Below is a small trained network, with its code and all its weights. Each question gives an input and a class and asks what happens when units are switched off, that is, made to give their printed mean instead of their output.

import numpy as np


def w(rows, s, z=0):
    codes = np.array(rows[::2]) - 128.0
    scale = np.full(codes.shape[1], s)
    scale[-1] = z or s
    return codes * scale


def f(y):
    return np.maximum(y, 0)


def log_softmax(a):
    a = a - a.max(-1, keepdims=True)
    return a - np.log(np.exp(a).sum(-1, keepdims=True))


def net(x, mask):
    res = np.array(x, float).reshape(1, 4) / 4 @ E
    y = f(res @ A[0][:, :-1].T + A[0][:, -1])
    res = res + np.where(mask, y, B[0][:, -1]) @ B[0][:, :-1]
    return log_softmax(res[-1] @ U[:, :-1].T + U[:, -1])


A, B = {}, {}
E = w([
[254,111,128],'x0',
[201,85,46],'x1',
[63,35,206],'x2',
[17,97,168],'x3',
],0.0062)
A[0] = w([
[244,225,45,152],'neuron 0',
[191,50,134,204],'neuron 1',
[206,186,89,120],'neuron 2',
[60,203,101,251],'neuron 3',
[2,175,187,250],'neuron 4',
[167,27,64,253],'neuron 5',
],0.0085,0.0057)
B[0] = w([
[3,220,35,236],'neuron 0',
[83,19,24,200],'neuron 1',
[83,197,50,187],'neuron 2',
[128,64,14,218],'neuron 3',
[63,125,17,254],'neuron 4',
[49,65,5,225],'neuron 5',
],0.0068,0.0086)
U = w([
[139,110,206,86],'0',
[206,214,241,3],'1',
[193,192,234,4],'2',
[207,189,254,3],'3',
[73,197,72,148],'4',
[152,50,53,252],'5',
[222,216,218,4],'6',
],0.0078,0.0057)

Each question gives the input, the list of numbers given to net, and the class t.
The units are the neurons (one row each of A and B). Each row of codes is followed by its name. A weight is (code - 128) times the scale printed after its matrix; where a second scale follows, it is the last column's (A, B and U).
mask holds one flag per neuron, in row order. A switched-off neuron (its flag False) gives its mean, the last column of its row in B, instead of its output. The means were averaged over made-up inputs and are rounded, as every weight is.
A unit's drop is (log p(t) with every unit on - log p(t) with that unit switched off) / (log p(t) with every unit on - log p(t) with every unit switched off).
The circuit of an input: a set's keep is (log p(t) with only the set's units on - log p(t) with every unit switched off) / (log p(t) with every unit on - log p(t) with every unit switched off). Starting from all 6 units, units are removed one at a time, each time the one whose removal leaves the highest keep (on an exact tie, the one counted first), for as long as the keep stays at least 0.8.
circuit, biggest first: the units of the circuit, biggest drop first
k most important neurons: the k neurons with the biggest drops, biggest first
drop when u is switched off: that unit's drop, to one decimal
input [8,2,-8,-2], class 4: circuit, biggest first -> [neuron 0]
input [-8,-4,-8,6], class 5: 2 most important neurons -> [neuron 3; neuron 0]
input [-8,-4,-5,7], class 5: 3 most important neurons -> [neuron 3; neuron 0; neuron 2]
input [1,8,-5,1], class 4: 3 most important neurons -> [neuron 0; neuron 2; neuron 3]
input [4,7,-4,-1], class 4: 2 most important neurons -> [neuron 0; neuron 2]
input [-3,-8,-6,3], class 5: 3 most important neurons -> [neuron 0; neuron 3; neuron 2]
input [4,4,-1,-7], class 4: drop when neuron 2 is switched off -> 0.2
input [8,4,-8,-5], class 4: drop when neuron 1 is switched off -> 0.0
input [6,4,-8,-3], class 4: drop when neuron 2 is switched off -> 0.0
input [-3,7,-6,-4], class 4: drop when neuron 2 is switched off -> 0.1
